Below is a small trained network, with its code and all its weights. Each question gives an input and a class and asks what happens when units are switched off, that is, made to give their printed mean instead of their output.

import numpy as np


def w(rows, s, z=0):
    codes = np.array(rows[::2]) - 128.0
    scale = np.full(codes.shape[1], s)
    scale[-1] = z or s
    return codes * scale


def f(y):
    return y / 2 * (1 + np.tanh(0.7978845608 * (y + 0.044715 * y**3)))


def log_softmax(a):
    a = a - a.max(-1, keepdims=True)
    return a - np.log(np.exp(a).sum(-1, keepdims=True))


def net(x, mask):
    res = np.array(x, float).reshape(1, 7) / 4 @ E
    y = f(res @ A[0][:, :-1].T + A[0][:, -1])
    res = res + np.where(mask, y, B[0][:, -1]) @ B[0][:, :-1]
    return log_softmax(res[-1] @ U[:, :-1].T + U[:, -1])


A, B = {}, {}
E = w([
[99,186,35,73,159,1,84,57],'x0',
[129,171,123,171,81,116,221,87],'x1',
[181,88,68,178,86,113,43,79],'x2',
[196,125,163,56,154,88,160,225],'x3',
[92,65,197,159,67,63,116,140],'x4',
[215,171,111,186,67,88,139,172],'x5',
[111,127,56,209,229,78,172,180],'x6',
],0.0096)
A[0] = w([
[196,222,92,174,103,103,118,17,153],'N1',
[136,129,181,123,138,127,66,76,145],'N2',
[15,135,170,117,179,92,65,106,210],'N3',
[30,108,84,169,137,149,63,12,195],'N4',
[137,46,168,169,66,122,230,209,150],'N5',
[250,108,190,77,72,129,68,187,174],'N6',
[201,87,163,187,64,143,120,66,254],'N7',
[71,175,180,42,178,47,243,147,199],'N8',
[211,117,148,40,36,127,47,155,165],'N9',
[198,102,56,247,128,66,153,155,250],'N10',
[143,79,163,157,196,191,233,215,172],'N11',
[190,143,61,123,198,56,100,254,151],'N12',
[209,140,87,164,65,164,134,154,206],'N13',
],0.008,0.0055)
B[0] = w([
[236,161,82,109,161,106,175,76,222],'N1',
[124,123,159,113,113,165,52,100,155],'N2',
[4,29,81,130,102,167,135,125,213],'N3',
[113,79,46,153,156,167,80,20,240],'N4',
[138,77,170,213,67,163,123,132,228],'N5',
[213,117,181,72,123,148,61,209,228],'N6',
[221,132,105,135,80,113,103,118,216],'N7',
[31,109,189,83,83,74,204,106,247],'N8',
[226,124,177,2,116,88,28,121,215],'N9',
[158,168,62,184,124,68,135,187,247],'N10',
[75,193,244,217,166,207,147,151,248],'N11',
[56,147,133,127,183,63,88,201,235],'N12',
[237,183,124,154,155,119,113,160,197],'N13',
],0.0079,0.012)
U = w([
[200,121,160,51,89,123,44,176,173],'0',
[197,208,22,166,117,93,186,123,39],'1',
[73,46,157,165,45,108,156,183,3],'2',
[86,50,12,134,135,158,74,50,254],'3',
[81,186,206,128,233,224,183,178,112],'4',
[108,157,64,165,184,48,124,255,8],'5',
[165,124,168,233,77,186,155,163,121],'6',
[72,139,138,45,83,77,218,89,149],'7',
],0.0089,0.0014)

Each question gives the input, the list of numbers given to net, and the class t.
The units are the neurons (one row each of A and B). Each row of codes is followed by its name. A weight is (code - 128) times the scale printed after its matrix; where a second scale follows, it is the last column's (A, B and U).
mask holds one flag per neuron, in row order. A switched-off neuron (its flag False) gives its mean, the last column of its row in B, instead of its output. The means were averaged over made-up inputs and are rounded, as every weight is.
A unit's drop is (log p(t) with every unit on - log p(t) with that unit switched off) / (log p(t) with every unit on - log p(t) with every unit switched off).
The circuit of an input: a set's keep is (log p(t) with only the set's units on - log p(t) with every unit switched off) / (log p(t) with every unit on - log p(t) with every unit switched off). Starting from the 12 units with the biggest drops (on a tie, the unit counted first), units are removed one at a time, each time the one whose removal leaves the highest keep (on an exact tie, the one counted first), for as long as the keep stays at least 0.8.
circuit, biggest first: the units of the circuit, biggest drop first
unit that matters most: the unit with the biggest drop
k most important neurons: the k neurons with the biggest drops, biggest first
drop of u: that unit's drop, to one decimal
input [-1,-2,1,-8,8,6,7], class 1: unit that matters most => N10
input [-8,-1,0,5,6,-6,7], class 4: 2 most important neurons => N11, N7
input [-4,-3,8,5,-6,-6,4], class 5: 3 most important neurons => N12, N8, N5
input [0,1,-6,-3,-2,-6,-2], class 7: circuit, biggest first => N8, N11
input [-2,-5,-4,-3,3,-7,-8], class 3: circuit, biggest first => N3, N4
input [-3,4,6,3,1,7,6], class 5: 2 most important neurons => N12, N10
input [2,7,8,6,-5,-5,-2], class 1: 2 most important neurons => N1, N6
input [6,7,-7,-8,6,1,0], class 3: 2 most important neurons => N4, N3
input [8,0,3,6,0,-8,1], class 3: 2 most important neurons => N3, N4
input [-2,-1,-6,-4,-7,-4,-7], class 3: circuit, biggest first => N11, N6
input [-3,1,-8,-2,5,6,-7], class 0: 2 most important neurons => N9, N6
input [2,8,-5,-6,5,4,-1], class 1: 2 most important neurons => N1, N11
input [-7,-7,8,0,-7,-3,4], class 5: 2 most important neurons => N5, N12
input [8,6,-1,-3,5,5,-8], class 1: circuit, biggest first => N1
input [8,-4,-8,-7,-8,-1,7], class 3: drop of N4 => 0.1
input [1,-6,-5,-5,-6,-8,8], class 3: drop of N3 => 0.3
input [2,-2,1,3,-1,-7,3], class 3: drop of N11 => 0.2
